Here is a tiny trained network, its code and every weight. The questions are about switching its units off for an input and a target symbol, where a switched-off unit gives its printed mean instead of its output.

import numpy as np


def w(rows, s, z=0):
    codes = np.array(rows[::2]) - 128.0
    scale = np.full(codes.shape[1], s)
    scale[-1] = z or s
    return codes * scale


def f(y):
    return y / 2 * (1 + np.tanh(0.7978845608 * (y + 0.044715 * y**3)))


def softmax(a):
    e = np.exp(a - a.max(-1, keepdims=True))
    return e / e.sum(-1, keepdims=True)


def log_softmax(a):
    a = a - a.max(-1, keepdims=True)
    return a - np.log(np.exp(a).sum(-1, keepdims=True))


def net(x, mask):
    ids = ['ΔΣΨβγεηθπ'.index(c) for c in x.split()]
    T = len(ids)
    res = E[ids] + P[:T]
    r = res
    for j in range(2):
        rows = slice(2 * j, 2 * j + 2)
        q, k, v = (r @ M[0][rows].T for M in (Q, K, V))
        z = softmax(np.where(np.tri(T) > 0, q @ k.T / 2**0.5, -1e9)) @ v
        o = O[0][rows]
        res = res + np.where(mask[j], z, o[:, -1]) @ o[:, :-1]
    y = f(res @ A[0][:, :-1].T + A[0][:, -1])
    res = res + np.where(mask[2:6], y, B[0][:, -1]) @ B[0][:, :-1]
    return log_softmax(res[-1] @ U[:, :-1].T + U[:, -1])


Q, K, V, O, A, B = {}, {}, {}, {}, {}, {}
E = w([
[45,35,122,175],'Δ',
[116,72,199,52],'Σ',
[168,248,108,147],'Ψ',
[155,183,118,103],'β',
[101,84,183,154],'γ',
[110,128,249,153],'ε',
[176,155,75,62],'η',
[86,65,69,64],'θ',
[88,138,116,167],'π',
],0.015)
P = w([
[237,96,27,254],'0',
[33,156,68,210],'1',
[158,102,162,109],'2',
[18,151,70,202],'3',
[158,100,174,102],'4',
[7,151,75,212],'5',
[155,99,184,92],'6',
],0.01)
Q[0] = w([
[123,85,124,71],'H0',
[145,106,253,100],'H0',
[13,171,109,138],'H1',
[245,50,119,172],'H1',
],0.013)
K[0] = w([
[96,74,102,82],'H0',
[23,195,228,81],'H0',
[169,120,103,185],'H1',
[5,196,108,67],'H1',
],0.011)
V[0] = w([
[184,195,238,125],'H0',
[21,164,142,51],'H0',
[117,98,225,156],'H1',
[1,251,102,221],'H1',
],0.007)
O[0] = w([
[114,254,150,158,72],'H0',
[127,120,14,166,59],'H0',
[106,250,50,169,73],'H1',
[243,67,120,251,2],'H1',
],0.0071,0.0028)
A[0] = w([
[86,170,155,134,2],'N0',
[246,167,94,92,119],'N1',
[79,87,44,119,190],'N2',
[79,139,179,112,98],'N3',
],0.014,0.004)
B[0] = w([
[102,151,33,116,164],'N0',
[2,147,103,73,191],'N1',
[150,199,101,171,254],'N2',
[251,122,113,48,240],'N3',
],0.0097,0.0064)
U = w([
[130,128,138,136,253],'Δ',
[216,123,2,78,36],'Σ',
[108,99,216,130,199],'Ψ',
[77,128,174,88,156],'β',
[192,218,181,132,153],'γ',
[67,204,148,150,106],'ε',
[204,87,143,21,78],'η',
[68,69,101,48,66],'θ',
[94,88,121,157,185],'π',
],0.01,0.0035)

Each question gives the input, a string of symbols that net reads in full, and the target symbol t.
The units are the heads (2 rows each of Q, K, V and O) and the neurons (one row each of A and B). Each row of codes is followed by its name. A weight is (code - 128) times the scale printed after its matrix; where a second scale follows, it is the last column's (O, A, B and U).
mask holds one flag per unit, heads first, then neurons. A switched-off unit (its flag False) gives its mean, the last column of its rows in O or B, instead of its output. The means were averaged over made-up inputs and are rounded, as every weight is.
A unit's drop is (log p(t) with every unit on - log p(t) with that unit switched off) / (log p(t) with every unit on - log p(t) with every unit switched off).
The circuit of an input: a set's keep is (log p(t) with only the set's units on - log p(t) with every unit switched off) / (log p(t) with every unit on - log p(t) with every unit switched off). Starting from all 6 units, units are removed one at a time, each time the one whose removal leaves the highest keep (on an exact tie, the one counted first), for as long as the keep stays at least 0.8.
circuit, biggest first: the units of the circuit, biggest drop first
most important unit: the unit with the biggest drop
k most important neurons: the k neurons with the biggest drops, biggest first
which heads matter: for each layer, one digit per head in row order, 1 if its drop is at least 0.15 and else 0, layers parted by /
drop of u: that unit's drop, to one decimal
input Δ Δ Ψ ε Δ Σ θ, target Σ: which heads matter => 11
input Σ θ Δ γ, target Σ: which heads matter => 01
input η Σ ε γ γ γ, target η: which heads matter => 01
input Σ θ ε Σ, target Σ: circuit, biggest first => H1; N3; N2; N0
input Σ Σ π Σ Δ Σ, target Σ: circuit, biggest first => H1; N3; N2; H0
input Σ Σ π Σ Σ Δ θ, target Σ: most important unit => N2
input ε η ε, target γ: circuit, biggest first => H0; N3
input ε π γ θ, target ε: circuit, biggest first => N2; N3
input η γ θ Σ, target η: 3 most important neurons => N3; N1; N0
input ε Ψ Δ Δ Σ θ Ψ, target ε: which heads matter => 01
input η Δ π Ψ, target η: circuit, biggest first => H1; H0; N3
input η Σ Σ π θ ε, target η: circuit, biggest first => N3; H1
input ε Σ π Ψ η, target θ: 2 most important neurons => N1; N2
input Σ β ε Ψ, target Σ: circuit, biggest first => H1; N0; N3; H0
input ε η ε η, target ε: most important unit => N3
input Σ ε Δ Δ, target Σ: circuit, biggest first => N3; H1; N2; N0
input Σ η θ γ, target Σ: 3 most important neurons => N3; N0; N2
input ε ε β Σ, target ε: circuit, biggest first => H1; H0; N2
input η π π Σ η Δ, target η: circuit, biggest first => N3; H0; H1
input Ψ η Σ Δ, target Ψ: most important neuron => N0
input Σ Σ Ψ, target ε: drop of H1 => 0.1
input Σ Δ η β, target Σ: drop of N0 => 0.7
input η γ γ θ π ε, target η: drop of H1 => 0.5
